After every row comes one of two labels: whether the row has a hidden trait. Each part has its own trait and labels.
-26, 54, 0, -12, -1, 5, 1, -4, 3, 1, -7, 6, 17, -12, -1, -19, -19, 8, 10, 23, -3, -57, -8, -2, 42, -10, 16, 9, 4, 29, 14, -9 : F
-8, 48, 51, 24, 8, -3, 28, 10, -4, -3, -2, -31, 13, 17, 5, 18, -17, -18, -44, 7, 4, -56, 10, 1, -18, -5, -9, 8, -3, 5, 17, 4 : P
-10, -16, 35, 5, 13, -3, -4, 7, -3, 2, -21, -4, -17, -3, 5, -18, -8, -11, -22, 11, 1, -36, 1, -12, 71, -25, -7, 9, -1, 12, 5, 0 : F
-8, -30, 14, -12, 13, -1, -26, 26, -10, 2, -12, 0, -33, -19, 2, -44, 13, -3, 1, 9, 2, -27, 5, -32, 77, -26, -2, 9, 5, 10, 2, -11 : F
-12, -2, 6, -16, 7, 2, -22, 1, -5, 0, -7, 8, -19, -12, 1, -36, 0, 2, 10, 17, -1, -24, 4, -23, 59, -21, 3, 13, 6, 20, 4, -7 : F
-1, 29, -7, 15, -1, -5, 23, 33, -3, 8, -4, -10, 6, -1, 3, 17, -7, -5, -39, -33, -1, -80, -7, 16, 5, -5, -4, -11, -10, -4, 5, 2 : P
4, -11, -66, -11, -1, -5, -1, 71, -15, 18, -17, -7, -21, -47, 3, -13, 35, 4, -26, -53, -4, -81, -22, 6, 79, -10, 0, -29, -8, -9, -6, -12 : P
8, -22, -28, 7, 11, -7, 9, 48, -10, 15, -24, -13, -26, -27, 6, 7, 25, -7, -46, -43, 0, -57, -16, 9, 57, -8, -13, -25, -8, -11, -1, -3 : P
-3, 42, 47, 32, 7, -6, 29, 27, -4, 6, -7, -30, 8, -6, 5, 27, -2, -8, -47, -14, 3, -71, -3, 16, -16, 0, -7, -9, -6, -2, 14, -2 : P
9, -14, -48, -15, -2, -5, -4, 53, -17, 14, 4, -9, -16, -26, 1, -31, 34, 2, -17, -51, -2, -93, -5, -4, 50, -18, -4, -10, -9, -14, -9, -10 : P
5, 15, -24, 3, -1, -6, 10, 35, -10, 11, -6, -16, -4, -14, 4, -4, 14, -3, -40, -35, -1, -86, -8, 11, 34, -8, -1, -14, -9, -11, 3, -10 : P
-14, -27, -53, -40, -4, 5, -32, 23, -7, 9, -10, 30, -19, -21, -3, -64, 8, 16, 26, -9, -6, -46, -11, -17, 100, -29, 9, 4, 0, 11, -9, -9 : F
8, 3, -4, 6, 6, -6, 7, 18, -9, 6, 1, -15, -7, 9, 3, -5, 3, -15, -34, -27, 2, -63, 7, 4, 10, -15, -12, 3, -9, -14, -1, 2 : P
-2, 20, 23, 27, 8, -6, 24, 21, -1, 7, -19, -20, 2, 2, 5, 26, -13, -11, -50, -14, 2, -36, -7, 15, 8, -5, -10, -10, -8, 2, 11, 4 : P
4, 34, -63, -3, -3, 1, 19, 30, -4, 13, -1, -6, 7, -24, -1, 5, 17, 9, -14, -35, 0, -51, -11, 18, 5, 13, 7, -15, -2, -7, 5, -8 : P
-2, 75, -27, 2, -7, -1, 21, 37, -7, 8, 11, -24, 19, -18, -1, 9, 9, 3, -19, -18, 1, -96, -4, 15, -12, 7, 10, -6, -5, -4, 7, -13 : P
-10, 18, -66, -33, -7, 2, -17, 34, -12, 9, 5, 8, -3, -36, -2, -47, 20, 14, 25, -13, -3, -73, -4, -12, 79, -14, 14, -2, 2, 6, -2, -19 : F
7, 12, -76, -33, -11, 2, -12, 21, -10, 10, 15, 10, -2, -12, -3, -40, 18, 11, 17, -38, -3, -71, 1, 5, 36, -7, 9, 1, -6, -14, -10, -10 : P
9, -7, -43, -7, -1, -6, 3, 42, -15, 12, 0, -8, -12, -19, 4, -15, 21, -2, -25, -43, -2, -81, -3, 8, 33, -12, -5, -11, -10, -18, -6, -6 : P
0, 7, -20, 8, 1, -4, 24, 20, -4, 10, -11, -12, 3, -12, 2, 17, -2, -3, -44, -34, 0, -62, -12, 18, 6, 2, -5, -17, -10, -6, 6, -3 : P
-10, 20, 66, 31, 17, -3, 9, -1, 1, 2, -17, -18, -4, 0, 6, 20, -16, -16, -40, 17, 5, -40, 1, -2, 10, -11, -9, 3, 3, 14, 17, 1 : F
-6, -18, 39, 7, 11, -6, 0, 13, -8, 5, -15, -8, -17, 3, 6, -18, -5, -16, -40, -2, 0, -31, 3, -15, 47, -22, -16, 6, -6, 4, 3, 4 : P
-5, 54, 43, 17, 4, -7, 24, 12, -3, 1, 1, -26, 18, 18, 4, 11, -17, -17, -39, -1, 2, -71, 10, -3, -15, -17, -8, 6, -5, 3, 14, 2 : P
-25, 38, 31, -9, 1, 1, -1, 0, 2, -2, -11, 3, 7, -6, 0, -22, -12, -1, 2, 17, -3, -63, -3, -7, 51, -24, 7, 12, 1, 27, 7, -4 : F
